Below is a small trained network, with its code and all its weights. Each question gives an input and a class and asks what happens when units are switched off, that is, made to give their printed mean instead of their output.

import numpy as np


def w(rows, s, z=0):
    codes = np.array(rows[::2]) - 128.0
    scale = np.full(codes.shape[1], s)
    scale[-1] = z or s
    return codes * scale


def f(y):
    return y / 2 * (1 + np.tanh(0.7978845608 * (y + 0.044715 * y**3)))


def log_softmax(a):
    a = a - a.max(-1, keepdims=True)
    return a - np.log(np.exp(a).sum(-1, keepdims=True))


def net(x, mask):
    res = np.array(x, float).reshape(1, 3) / 4 @ E
    y = f(res @ A[0][:, :-1].T + A[0][:, -1])
    res = res + np.where(mask, y, B[0][:, -1]) @ B[0][:, :-1]
    return log_softmax(res[-1] @ U[:, :-1].T + U[:, -1])


A, B = {}, {}
E = w([
[162,135,186,8,43,191,83,52,22,184,142,146],'x0',
[121,186,195,95,204,118,159,254,155,234,108,124],'x1',
[59,206,125,152,69,187,249,128,125,92,205,112],'x2',
],0.0099)
A[0] = w([
[127,176,154,83,138,135,156,181,127,155,96,130,195],'n1',
[122,141,83,116,74,166,59,55,64,76,108,115,151],'n2',
[148,165,98,4,109,173,112,101,57,120,140,139,4],'n3',
[92,140,111,140,98,191,175,126,100,142,147,72,17],'n4',
[120,59,154,81,142,103,85,119,113,103,64,146,29],'n5',
[104,165,97,191,155,188,150,156,147,87,158,65,202],'n6',
[115,173,153,101,109,169,139,130,94,124,201,122,172],'n7',
[109,83,98,170,138,141,115,106,150,75,143,131,172],'n8',
],0.012,0.0036)
B[0] = w([
[104,230,151,68,56,174,90,151,164,90,114,165,185],'n1',
[109,169,147,76,67,167,39,155,151,160,76,130,253],'n2',
[39,116,43,157,214,108,158,205,161,137,135,46,226],'n3',
[234,105,207,128,154,179,125,9,175,121,70,88,180],'n4',
[206,120,134,197,128,177,84,94,167,217,132,98,184],'n5',
[135,121,131,178,99,110,70,184,219,155,164,125,212],'n6',
[149,55,134,161,133,122,67,206,178,180,154,103,199],'n7',
[59,228,151,140,130,153,16,137,148,132,116,157,200],'n8',
],0.011,0.017)
U = w([
[88,124,54,170,183,108,111,156,157,134,129,94,140],'0',
[246,89,163,148,140,170,100,84,168,168,135,115,114],'1',
[69,187,161,53,90,176,104,115,134,121,105,166,89],'2',
[105,110,138,100,99,126,89,130,123,148,163,152,255],'3',
[152,98,89,127,142,181,145,89,79,82,138,134,100],'4',
[182,117,137,143,134,148,153,113,64,85,143,88,100],'5',
[127,86,140,138,143,107,141,53,114,150,155,148,97],'6',
[118,74,84,117,136,114,166,89,104,106,146,147,98],'7',
],0.013,0.011)

Each question gives the input, the list of numbers given to net, and the class t.
The units are the neurons (one row each of A and B). Each row of codes is followed by its name. A weight is (code - 128) times the scale printed after its matrix; where a second scale follows, it is the last column's (A, B and U).
mask holds one flag per neuron, in row order. A switched-off neuron (its flag False) gives its mean, the last column of its row in B, instead of its output. The means were averaged over made-up inputs and are rounded, as every weight is.
A unit's drop is (log p(t) with every unit on - log p(t) with that unit switched off) / (log p(t) with every unit on - log p(t) with every unit switched off).
The circuit of an input: a set's keep is (log p(t) with only the set's units on - log p(t) with every unit switched off) / (log p(t) with every unit on - log p(t) with every unit switched off). Starting from all 8 units, units are removed one at a time, each time the one whose removal leaves the highest keep (on an exact tie, the one counted first), for as long as the keep stays at least 0.8.
units of the circuit, in order: the units of the circuit, biggest drop first
unit that matters most: the unit with the biggest drop
k most important neurons: the k neurons with the biggest drops, biggest first
drop of u: that unit's drop, to one decimal
input [-1,1,0], class 3: units of the circuit, in order => n3, n2, n4
input [-4,5,-1], class 2: most important neuron => n3
input [-1,-6,-5], class 2: 4 most important neurons => n8, n2, n4, n7
input [6,-1,6], class 0: 2 most important neurons => n3, n5
input [3,-1,4], class 1: 3 most important neurons => n4, n8, n7
input [5,4,1], class 0: 3 most important neurons => n3, n2, n7
input [0,2,2], class 3: units of the circuit, in order => n3, n2, n5, n4
input [8,7,-2], class 0: 2 most important neurons => n3, n2
input [-1,4,-5], class 1: 4 most important neurons => n3, n2, n8, n5
input [1,-6,7], class 1: 2 most important neurons => n4, n7
input [-5,8,7], class 2: 3 most important neurons => n1, n3, n5
input [-1,6,6], class 1: 2 most important neurons => n4, n2
input [-3,3,-5], class 1: 3 most important neurons => n3, n8, n2
input [-3,-6,-6], class 1: unit that matters most => n5
input [-2,-6,5], class 2: 2 most important neurons => n8, n5
input [-4,-2,6], class 1: 2 most important neurons => n3, n4
input [-7,-8,0], class 2: 2 most important neurons => n8, n3
input [-4,7,7], class 1: 4 most important neurons => n4, n6, n3, n2
input [-4,-7,0], class 2: drop of n3 => 0.1
input [-2,-2,8], class 1: units of the circuit, in order => n4
input [8,-1,3], class 0: drop of n3 => 1.3
input [6,-3,3], class 0: drop of n3 => 1.4
input [7,-2,5], class 0: drop of n3 => 1.8
